Below is a small trained network, with its code and all its weights. Each question gives an input and a target symbol and asks what happens when units are switched off, that is, made to give their printed mean instead of their output.

import numpy as np


def w(rows, s, z=0):
    codes = np.array(rows[::2]) - 128.0
    scale = np.full(codes.shape[1], s)
    scale[-1] = z or s
    return codes * scale


def f(y):
    return y / 2 * (1 + np.tanh(0.7978845608 * (y + 0.044715 * y**3)))


def softmax(a):
    e = np.exp(a - a.max(-1, keepdims=True))
    return e / e.sum(-1, keepdims=True)


def log_softmax(a):
    a = a - a.max(-1, keepdims=True)
    return a - np.log(np.exp(a).sum(-1, keepdims=True))


def net(x, mask):
    ids = ['βεθξπσψ'.index(c) for c in x.split()]
    T = len(ids)
    res = E[ids] + P[:T]
    r = res
    for j in range(3):
        rows = slice(3 * j, 3 * j + 3)
        q, k, v = (r @ M[0][rows].T for M in (Q, K, V))
        z = softmax(np.where(np.tri(T) > 0, q @ k.T / 3**0.5, -1e9)) @ v
        o = O[0][rows]
        res = res + np.where(mask[j], z, o[:, -1]) @ o[:, :-1]
    y = f(res @ A[0][:, :-1].T + A[0][:, -1])
    res = res + np.where(mask[3:11], y, B[0][:, -1]) @ B[0][:, :-1]
    return log_softmax(res[-1] @ U[:, :-1].T + U[:, -1])


Q, K, V, O, A, B = {}, {}, {}, {}, {}, {}
E = w([
[156,72,139],'β',
[198,20,172],'ε',
[176,59,201],'θ',
[121,133,237],'ξ',
[155,225,140],'π',
[72,195,191],'σ',
[253,115,64],'ψ',
],0.011)
P = w([
[188,175,191],'0',
[143,158,174],'1',
[203,253,213],'2',
[172,246,141],'3',
[162,183,177],'4',
[167,155,149],'5',
],0.0038)
Q[0] = w([
[87,27,86],'h0',
[199,116,234],'h0',
[119,129,73],'h0',
[118,130,11],'h1',
[79,230,200],'h1',
[77,131,88],'h1',
[168,93,116],'h2',
[134,51,242],'h2',
[145,54,230],'h2',
],0.011)
K[0] = w([
[83,133,170],'h0',
[132,169,10],'h0',
[153,112,255],'h0',
[233,57,145],'h1',
[83,195,160],'h1',
[107,68,193],'h1',
[158,78,87],'h2',
[123,213,168],'h2',
[99,225,214],'h2',
],0.009)
V[0] = w([
[227,161,83],'h0',
[30,121,167],'h0',
[108,19,195],'h0',
[115,59,11],'h1',
[206,54,127],'h1',
[45,171,69],'h1',
[210,89,87],'h2',
[177,136,79],'h2',
[186,85,159],'h2',
],0.011)
O[0] = w([
[174,134,118,205],'h0',
[32,84,128,58],'h0',
[2,131,171,107],'h0',
[219,172,166,2],'h1',
[85,181,205,134],'h1',
[216,70,64,61],'h1',
[128,203,207,125],'h2',
[163,61,111,122],'h2',
[107,179,102,165],'h2',
],0.0084,0.0082)
A[0] = w([
[109,174,112,146],'n0',
[117,197,68,66],'n1',
[83,174,165,255],'n2',
[88,61,184,33],'n3',
[174,180,87,37],'n4',
[129,94,165,10],'n5',
[89,86,254,81],'n6',
[181,76,153,82],'n7',
],0.0076,0.005)
B[0] = w([
[151,82,67,152],'n0',
[138,93,137,128],'n1',
[195,112,64,254],'n2',
[2,182,85,139],'n3',
[48,166,133,152],'n4',
[125,115,115,104],'n5',
[96,205,128,184],'n6',
[107,174,160,132],'n7',
],0.0094,0.0058)
U = w([
[150,150,53,29],'β',
[88,121,254,36],'ε',
[95,139,165,2],'θ',
[74,105,148,82],'ξ',
[124,63,213,147],'π',
[96,36,115,245],'σ',
[195,135,139,75],'ψ',
],0.01,0.0045)

Each question gives the input, a string of symbols that net reads in full, and the target symbol t.
The units are the heads (3 rows each of Q, K, V and O) and the neurons (one row each of A and B). Each row of codes is followed by its name. A weight is (code - 128) times the scale printed after its matrix; where a second scale follows, it is the last column's (O, A, B and U).
mask holds one flag per unit, heads first, then neurons. A switched-off unit (its flag False) gives its mean, the last column of its rows in O or B, instead of its output. The means were averaged over made-up inputs and are rounded, as every weight is.
A unit's drop is (log p(t) with every unit on - log p(t) with that unit switched off) / (log p(t) with every unit on - log p(t) with every unit switched off).
The circuit of an input: a set's keep is (log p(t) with only the set's units on - log p(t) with every unit switched off) / (log p(t) with every unit on - log p(t) with every unit switched off). Starting from all 11 units, units are removed one at a time, each time the one whose removal leaves the highest keep (on an exact tie, the one counted first), for as long as the keep stays at least 0.8.
circuit, biggest first: the units of the circuit, biggest drop first
k most important neurons: the k neurons with the biggest drops, biggest first
heads that matter: for each layer, one digit per head in row order, 1 if its drop is at least 0.15 and else 0, layers parted by /
drop when u is switched off: that unit's drop, to one decimal
input ε σ π σ θ, target σ: circuit, biggest first	(h1 h2)
input β β ψ ε ψ σ, target ψ: most important neuron	(n3)
input θ ε ξ ξ ε, target ξ: heads that matter	110
input σ σ σ ε, target σ: circuit, biggest first	(h1 h0)
input ψ θ ψ ψ β, target ψ: circuit, biggest first	(h0 h1)
input ε ε ε, target ε: heads that matter	110
input ε β ξ ψ ψ ε, target ψ: heads that matter	110
input σ β π ε σ ξ, target σ: circuit, biggest first	(h1 h2)
input θ ξ θ, target ξ: 3 most important neurons	(n3 n6 n2)
input ψ θ ε, target ψ: 2 most important neurons	(n2 n3)
input σ ε β ψ ξ, target ψ: drop when h0 is switched off	1.2
input ξ θ θ, target ξ: drop when h1 is switched off	0.3
input ε θ ξ, target ξ: drop when n6 is switched off	0.1
input ψ ξ ψ ψ ψ σ, target ψ: circuit, biggest first	(h0)
